Below are the code and all the weights of a small trained network. Each question names an input and a target symbol and asks about switching units off, where a switched-off unit gives its printed mean instead of its output.

import numpy as np


def w(rows, s, z=0):
    codes = np.array(rows[::2]) - 128.0
    scale = np.full(codes.shape[1], s)
    scale[-1] = z or s
    return codes * scale


def f(y):
    return np.maximum(y, 0)


def softmax(a):
    e = np.exp(a - a.max(-1, keepdims=True))
    return e / e.sum(-1, keepdims=True)


def log_softmax(a):
    a = a - a.max(-1, keepdims=True)
    return a - np.log(np.exp(a).sum(-1, keepdims=True))


def net(x, mask):
    ids = ['αβγδελμξπτψω'.index(c) for c in x.split()]
    T = len(ids)
    res = E[ids] + P[:T]
    u = 0
    for l in range(3):
        q, k, v = (res @ M[l].T for M in (Q, K, V))
        z = softmax(np.where(np.tri(T) > 0, q @ k.T / 2**0.5, -1e9)) @ v
        res = res + np.where(mask[u], z, O[l][:, -1]) @ O[l][:, :-1]
        u += 1
        y = f(res @ A[l][:, :-1].T + A[l][:, -1])
        res = res + np.where(mask[u : u + 4], y, B[l][:, -1]) @ B[l][:, :-1]
        u += 4
    return log_softmax(res[-1] @ U[:, :-1].T + U[:, -1])


Q, K, V, O, A, B = {}, {}, {}, {}, {}, {}
E = w([
[158,124,76,131,128],'α',
[163,146,139,109,137],'β',
[91,149,208,148,149],'γ',
[59,225,147,136,165],'δ',
[162,111,97,73,183],'ε',
[154,205,119,171,96],'λ',
[24,71,152,122,119],'μ',
[125,86,66,123,54],'ξ',
[71,157,192,167,88],'π',
[80,140,5,91,141],'τ',
[149,150,127,189,98],'ψ',
[10,147,128,91,101],'ω',
],0.013)
P = w([
[241,85,76,103,233],'0',
[33,162,104,128,83],'1',
[37,156,101,137,83],'2',
[37,144,113,144,71],'3',
[26,141,115,134,55],'4',
[2,134,96,171,69],'5',
],0.0057)
Q[0] = w([
[2,193,32,183,59],'0.h0',
[174,159,122,164,111],'0.h0',
],0.0056)
K[0] = w([
[254,118,107,171,142],'0.h0',
[115,168,82,99,127],'0.h0',
],0.0074)
V[0] = w([
[238,129,16,192,153],'0.h0',
[221,171,195,252,163],'0.h0',
],0.0035)
O[0] = w([
[193,187,10,85,2,181],'0.h0',
[239,173,135,247,116,4],'0.h0',
],0.0073,0.0017)
A[0] = w([
[69,139,146,111,166,147],'0.n0',
[184,121,200,198,51,160],'0.n1',
[140,125,16,242,3,137],'0.n2',
[207,217,63,119,176,255],'0.n3',
],0.0041,0.0053)
B[0] = w([
[39,127,130,138,131,217],'0.n0',
[122,254,119,155,139,158],'0.n1',
[147,94,165,100,25,243],'0.n2',
[108,188,95,38,117,254],'0.n3',
],0.007,0.0035)
Q[1] = w([
[236,69,122,168,254],'1.h0',
[121,130,138,142,85],'1.h0',
],0.0074)
K[1] = w([
[60,201,175,198,3],'1.h0',
[130,81,139,122,151],'1.h0',
],0.0059)
V[1] = w([
[94,10,245,150,132],'1.h0',
[183,3,132,117,73],'1.h0',
],0.0049)
O[1] = w([
[54,151,21,254,37,3],'1.h0',
[102,199,26,67,48,107],'1.h0',
],0.0063,0.0048)
A[1] = w([
[112,254,78,96,115,206],'1.n0',
[181,160,147,137,168,100],'1.n1',
[97,231,218,156,158,134],'1.n2',
[36,67,153,78,154,254],'1.n3',
],0.0063,0.0033)
B[1] = w([
[110,254,78,80,97,185],'1.n0',
[167,177,151,157,115,135],'1.n1',
[125,218,116,79,208,163],'1.n2',
[79,105,49,173,220,245],'1.n3',
],0.007,0.011)
Q[2] = w([
[254,110,122,163,94],'2.h0',
[111,139,180,160,118],'2.h0',
],0.0048)
K[2] = w([
[4,73,97,239,30],'2.h0',
[146,164,204,192,147],'2.h0',
],0.0034)
V[2] = w([
[254,157,193,46,88],'2.h0',
[202,152,199,213,172],'2.h0',
],0.0055)
O[2] = w([
[14,54,148,29,111,129],'2.h0',
[52,209,255,71,120,2],'2.h0',
],0.0067,0.0075)
A[2] = w([
[194,168,108,139,104,221],'2.n0',
[99,109,62,83,171,117],'2.n1',
[79,127,71,105,129,21],'2.n2',
[180,157,109,255,116,253],'2.n3',
],0.0083,0.0027)
B[2] = w([
[123,110,122,45,136,163],'2.n0',
[219,116,90,191,140,249],'2.n1',
[177,147,115,203,94,208],'2.n2',
[3,65,116,39,124,203],'2.n3',
],0.0065,0.013)
U = w([
[133,27,115,113,3,68],'α',
[140,95,152,89,149,87],'β',
[88,174,190,222,87,168],'γ',
[101,144,185,178,195,132],'δ',
[104,109,91,74,165,255],'ε',
[72,91,172,50,70,105],'λ',
[49,118,70,171,109,136],'μ',
[211,156,65,228,85,99],'ξ',
[117,218,127,200,169,70],'π',
[217,69,126,134,238,73],'τ',
[91,159,144,76,58,89],'ψ',
[77,25,136,229,138,134],'ω',
],0.006,0.0075)

Each question gives the input, a string of symbols that net reads in full, and the target symbol t.
The units are the heads (2 rows each of Q, K, V and O) and the neurons (one row each of A and B). Each row of codes is followed by its name. A weight is (code - 128) times the scale printed after its matrix; where a second scale follows, it is the last column's (O, A, B and U).
mask holds one flag per unit, layer by layer, with each layer's heads first. A switched-off unit (its flag False) gives its mean, the last column of its rows in O or B, instead of its output. The means were averaged over made-up inputs and are rounded, as every weight is.
A unit's drop is (log p(t) with every unit on - log p(t) with that unit switched off) / (log p(t) with every unit on - log p(t) with every unit switched off).
The circuit of an input: a set's keep is (log p(t) with only the set's units on - log p(t) with every unit switched off) / (log p(t) with every unit on - log p(t) with every unit switched off). Starting from the 12 units with the biggest drops (on a tie, the unit counted first), units are removed one at a time, each time the one whose removal leaves the highest keep (on an exact tie, the one counted first), for as long as the keep stays at least 0.8.
circuit, biggest first: the units of the circuit, biggest drop first
most important unit: the unit with the biggest drop
k most important neurons: the k neurons with the biggest drops, biggest first
top k neurons in layer l: the k neurons of layer l with the biggest drops, biggest first
drop of u: that unit's drop, to one decimal
input ψ λ ψ ξ, target α: circuit, biggest first -> 0.n2, 1.n3, 0.h0
input τ δ ξ μ τ, target ξ: circuit, biggest first -> 2.n1, 2.h0
input ψ τ λ μ λ, target ψ: most important unit -> 1.n3
input ξ ε μ μ α ε, target ξ: top 2 neurons in layer 2 -> 2.n3, 2.n1
input τ μ ξ ω ε, target τ: 2 most important neurons -> 2.n1, 2.n3
input τ δ μ, target τ: top 2 neurons in layer 1 -> 1.n3, 1.n0
input π ξ γ ε λ δ, target π: 2 most important neurons -> 1.n2, 2.n3
input λ λ β ψ, target λ: top 2 neurons in layer 2 -> 2.n1, 2.n2
input μ μ ξ γ μ, target ω: top 2 neurons in layer 1 -> 1.n0, 1.n3
input ξ μ μ ξ, target ξ: top 2 neurons in layer 2 -> 2.n3, 2.n2
input ψ ω ξ ξ, target α: top 2 neurons in layer 0 -> 0.n2, 0.n0
input ξ μ μ δ, target ξ: drop of 1.h0 -> 0.3
input ξ λ τ, target ξ: drop of 2.n1 -> 0.3
input μ ε ω μ ξ μ, target ω: drop of 0.n0 -> 0.0
input τ δ μ δ ε, target τ: drop of 2.h0 -> 0.1
input τ μ μ, target τ: most important neuron -> 2.n1
